Below are the code and all the weights of a small trained network. Each question names an input and a class and asks about switching units off, where a switched-off unit gives its printed mean instead of its output.

import numpy as np


def w(rows, s, z=0):
    codes = np.array(rows[::2]) - 128.0
    scale = np.full(codes.shape[1], s)
    scale[-1] = z or s
    return codes * scale


def norm(h):
    return h / np.sqrt((h * h).mean(-1, keepdims=True) + 1e-5)


def f(y):
    return y / 2 * (1 + np.tanh(0.7978845608 * (y + 0.044715 * y**3)))


def log_softmax(a):
    a = a - a.max(-1, keepdims=True)
    return a - np.log(np.exp(a).sum(-1, keepdims=True))


def net(x, mask):
    res = np.array(x, float).reshape(1, 5) / 4 @ E
    u = 0
    for l in range(2):
        y = f(norm(res) @ A[l][:, :-1].T + A[l][:, -1])
        res = res + np.where(mask[u : u + 3], y, B[l][:, -1]) @ B[l][:, :-1]
        u += 3
    return log_softmax(norm(res)[-1] @ U[:, :-1].T + U[:, -1])


A, B = {}, {}
E = w([
[108,201,137],'x0',
[144,136,32],'x1',
[132,188,49],'x2',
[247,37,253],'x3',
[199,135,133],'x4',
],0.0073)
A[0] = w([
[30,17,130,91],'L0N0',
[110,73,130,254],'L0N1',
[144,147,8,96],'L0N2',
],0.015,0.0059)
B[0] = w([
[130,226,112,217],'L0N0',
[201,247,140,253],'L0N1',
[127,96,72,243],'L0N2',
],0.014,0.0056)
A[1] = w([
[124,127,88,2],'L1N0',
[79,252,115,119],'L1N1',
[2,155,76,148],'L1N2',
],0.01,0.0042)
B[1] = w([
[139,176,76,111],'L1N0',
[26,70,133,254],'L1N1',
[171,46,255,216],'L1N2',
],0.0081,0.0054)
U = w([
[251,130,202,200],'0',
[143,112,5,162],'1',
[140,208,127,159],'2',
[139,75,128,71],'3',
[153,91,154,2],'4',
[81,95,171,181],'5',
[148,203,118,90],'6',
],0.022,0.0088)

Each question gives the input, the list of numbers given to net, and the class t.
The units are the neurons (one row each of A and B). Each row of codes is followed by its name. A weight is (code - 128) times the scale printed after its matrix; where a second scale follows, it is the last column's (A, B and U).
mask holds one flag per neuron, layer by layer. A switched-off neuron (its flag False) gives its mean, the last column of its row in B, instead of its output. The means were averaged over made-up inputs and are rounded, as every weight is.
A unit's drop is (log p(t) with every unit on - log p(t) with that unit switched off) / (log p(t) with every unit on - log p(t) with every unit switched off).
The circuit of an input: a set's keep is (log p(t) with only the set's units on - log p(t) with every unit switched off) / (log p(t) with every unit on - log p(t) with every unit switched off). Starting from all 6 units, units are removed one at a time, each time the one whose removal leaves the highest keep (on an exact tie, the one counted first), for as long as the keep stays at least 0.8.
circuit, biggest first: the units of the circuit, biggest drop first
unit that matters most: the unit with the biggest drop
k most important neurons: the k neurons with the biggest drops, biggest first
top k neurons in layer l: the k neurons of layer l with the biggest drops, biggest first
drop when u is switched off: that unit's drop, to one decimal
input [3,-4,8,-3,3], class 1: most important neuron -> [L0N2]
input [8,3,2,-4,6], class 1: circuit, biggest first -> [L0N2; L0N1]
input [0,0,-7,-7,0], class 5: 2 most important neurons -> [L1N1; L1N2]
input [-8,-2,-6,-8,-7], class 2: 2 most important neurons -> [L0N0; L0N1]
input [8,1,-7,0,1], class 5: 2 most important neurons -> [L0N1; L1N2]
input [3,-8,-8,-8,4], class 5: 3 most important neurons -> [L1N1; L0N1; L1N2]
input [-7,-6,-8,-2,2], class 2: 2 most important neurons -> [L0N0; L1N2]
input [0,7,-6,-1,-8], class 6: 2 most important neurons -> [L0N0; L0N1]
input [-5,0,-8,-6,-7], class 2: 2 most important neurons -> [L0N0; L0N1]
input [8,2,-7,-2,-4], class 5: 2 most important neurons -> [L1N1; L0N1]
input [-1,0,-6,-2,-7], class 6: 2 most important neurons -> [L0N0; L0N1]
input [7,-1,-7,-2,6], class 5: 2 most important neurons -> [L0N1; L1N2]
input [6,-8,-1,-4,-5], class 5: top 2 neurons in layer 1 -> [L1N1; L1N2]
input [-5,-8,-8,-3,-2], class 2: unit that matters most -> L0N0
input [4,1,-7,1,-2], class 6: top 2 neurons in layer 0 -> [L0N0; L0N1]
input [7,3,5,-4,4], class 1: top 2 neurons in layer 0 -> [L0N2; L0N1]
input [7,0,8,2,2], class 1: drop when L0N1 is switched off -> 0.2
input [2,3,4,-2,3], class 1: drop when L0N1 is switched off -> 0.0
input [3,-3,4,-3,-2], class 5: drop when L1N2 is switched off -> 0.2
input [-4,-1,-6,2,-6], class 2: circuit, biggest first -> [L0N0]
